Here is a tiny trained network, its code and every weight. The questions are about switching its units off for an input and a class, where a switched-off unit gives its printed mean instead of its output.

import numpy as np


def w(rows, s, z=0):
    codes = np.array(rows[::2]) - 128.0
    scale = np.full(codes.shape[1], s)
    scale[-1] = z or s
    return codes * scale


def norm(h):
    return h / np.sqrt((h * h).mean(-1, keepdims=True) + 1e-5)


def f(y):
    return np.maximum(y, 0)


def log_softmax(a):
    a = a - a.max(-1, keepdims=True)
    return a - np.log(np.exp(a).sum(-1, keepdims=True))


def net(x, mask):
    res = np.array(x, float).reshape(1, 8) / 4 @ E
    u = 0
    for l in range(3):
        y = f(norm(res) @ A[l][:, :-1].T + A[l][:, -1])
        res = res + np.where(mask[u : u + 5], y, B[l][:, -1]) @ B[l][:, :-1]
        u += 5
    return log_softmax(norm(res)[-1] @ U[:, :-1].T + U[:, -1])


A, B = {}, {}
E = w([
[113,91,74,171,102,114,36],'x0',
[138,139,30,57,181,145,123],'x1',
[148,2,159,69,110,119,194],'x2',
[93,158,130,127,156,127,107],'x3',
[198,32,125,143,206,149,155],'x4',
[113,155,73,188,116,175,170],'x5',
[81,114,161,147,141,131,157],'x6',
[27,127,190,92,177,186,114],'x7',
],0.0068)
A[0] = w([
[126,110,66,209,93,143,154,2],'L0N0',
[112,40,103,85,190,122,2,112],'L0N1',
[158,116,114,173,75,187,138,99],'L0N2',
[145,184,54,119,90,96,107,169],'L0N3',
[210,190,109,172,205,134,147,66],'L0N4',
],0.0087,0.004)
B[0] = w([
[72,115,27,213,65,169,130,165],'L0N0',
[8,45,149,162,187,132,79,235],'L0N1',
[113,110,72,151,112,141,221,169],'L0N2',
[183,126,118,92,115,41,54,255],'L0N3',
[255,187,96,49,206,190,37,202],'L0N4',
],0.0074,0.0048)
A[1] = w([
[176,90,111,160,254,212,137,147],'L1N0',
[214,87,69,74,223,176,100,79],'L1N1',
[92,155,76,132,155,147,44,1],'L1N2',
[109,226,183,105,80,72,87,181],'L1N3',
[235,35,178,120,58,129,107,22],'L1N4',
],0.0063,0.00094)
B[1] = w([
[126,248,59,111,118,18,34,238],'L1N0',
[116,232,197,126,186,194,168,254],'L1N1',
[110,108,133,199,160,3,209,215],'L1N2',
[66,107,128,67,15,147,112,224],'L1N3',
[37,209,116,156,222,11,177,195],'L1N4',
],0.007,0.0046)
A[2] = w([
[86,179,145,135,136,45,165,165],'L2N0',
[94,178,200,164,85,175,129,98],'L2N1',
[92,187,73,129,95,194,123,136],'L2N2',
[174,144,46,254,88,76,117,4],'L2N3',
[159,108,38,217,87,120,152,39],'L2N4',
],0.0077,0.0037)
B[2] = w([
[170,109,125,122,62,171,189,254],'L2N0',
[131,178,244,182,96,178,65,175],'L2N1',
[173,63,174,136,157,166,100,189],'L2N2',
[116,85,94,124,118,209,128,203],'L2N3',
[191,74,96,178,160,186,119,176],'L2N4',
],0.012,0.0056)
U = w([
[132,153,60,58,37,35,75,115],'0',
[65,162,228,142,66,168,127,166],'1',
[180,83,150,125,130,62,239,152],'2',
[161,172,153,143,148,157,114,3],'3',
[7,55,129,155,198,47,65,149],'4',
[160,61,38,197,126,189,117,187],'5',
[191,232,84,103,226,97,97,158],'6',
[82,132,143,34,195,177,180,75],'7',
],0.018,0.0041)

Each question gives the input, the list of numbers given to net, and the class t.
The units are the neurons (one row each of A and B). Each row of codes is followed by its name. A weight is (code - 128) times the scale printed after its matrix; where a second scale follows, it is the last column's (A, B and U).
mask holds one flag per neuron, layer by layer. A switched-off neuron (its flag False) gives its mean, the last column of its row in B, instead of its output. The means were averaged over made-up inputs and are rounded, as every weight is.
A unit's drop is (log p(t) with every unit on - log p(t) with that unit switched off) / (log p(t) with every unit on - log p(t) with every unit switched off).
The circuit of an input: a set's keep is (log p(t) with only the set's units on - log p(t) with every unit switched off) / (log p(t) with every unit on - log p(t) with every unit switched off). Starting from the 12 units with the biggest drops (on a tie, the unit counted first), units are removed one at a time, each time the one whose removal leaves the highest keep (on an exact tie, the one counted first), for as long as the keep stays at least 0.8.
units of the circuit, in order: the units of the circuit, biggest drop first
top k neurons: the k neurons with the biggest drops, biggest first
top k neurons in layer l: the k neurons of layer l with the biggest drops, biggest first
drop when u is switched off: that unit's drop, to one decimal
input [-7,2,6,6,5,3,3,-7], class 6: units of the circuit, in order : (L0N4, L1N0)
input [7,3,-7,5,-7,1,6,2], class 0: top 4 neurons : (L0N3, L1N1, L1N2, L2N0)
input [1,2,-6,-7,7,0,8,-5], class 6: top neuron : (L0N4)
input [-4,0,2,-3,4,2,-5,-7], class 6: top 2 neurons : (L0N4, L1N1)
input [3,-4,-5,4,8,-1,6,-4], class 6: top 3 neurons : (L0N4, L1N1, L1N0)
input [4,8,4,-7,7,5,-3,0], class 6: units of the circuit, in order : (L1N1, L1N0)
input [-6,-5,2,2,-1,7,-5,-1], class 5: top 3 neurons : (L1N1, L0N2, L2N4)
input [-2,1,-8,0,-7,1,3,-7], class 0: top 2 neurons : (L0N3, L1N3)
input [-6,3,5,6,-5,0,6,0], class 1: units of the circuit, in order : (L0N4, L2N1, L0N3)
input [-5,5,-2,2,-5,2,8,-5], class 0: top 2 neurons : (L0N3, L1N3)
input [4,-1,2,-7,-5,-4,-8,8], class 4: top 2 neurons : (L0N1, L1N1)
input [1,3,-6,-8,-6,2,8,-1], class 5: units of the circuit, in order : (L1N1, L2N2)
input [-2,-6,-8,3,-4,2,-5,-8], class 5: top 2 neurons : (L2N3, L1N0)
input [-2,-2,-8,-1,8,5,4,6], class 6: units of the circuit, in order : (L1N0)
input [-4,8,8,7,3,-6,-2,-7], class 6: top 2 neurons in layer 2 : (L2N3, L2N2)
input [-7,-3,-4,0,-7,7,5,-7], class 5: top 3 neurons in layer 2 : (L2N4, L2N3, L2N2)
input [-8,-4,0,-4,3,6,-4,-5], class 6: top 2 neurons : (L0N4, L1N1)
input [-1,-8,0,-5,5,2,4,-5], class 5: top 2 neurons in layer 2 : (L2N3, L2N4)
input [8,8,1,7,-6,-5,2,0], class 4: drop when L0N1 is switched off : 1.6
input [2,3,4,-2,-6,-7,-2,2], class 4: drop when L0N1 is switched off : 0.8
input [-7,1,-5,8,-4,-6,4,-1], class 1: drop when L0N1 is switched off : 0.0
input [4,4,6,8,1,6,-5,7], class 4: drop when L0N1 is switched off : 0.3
input [-2,-6,3,-5,4,4,7,-8], class 5: top neuron in layer 0 : (L0N0)
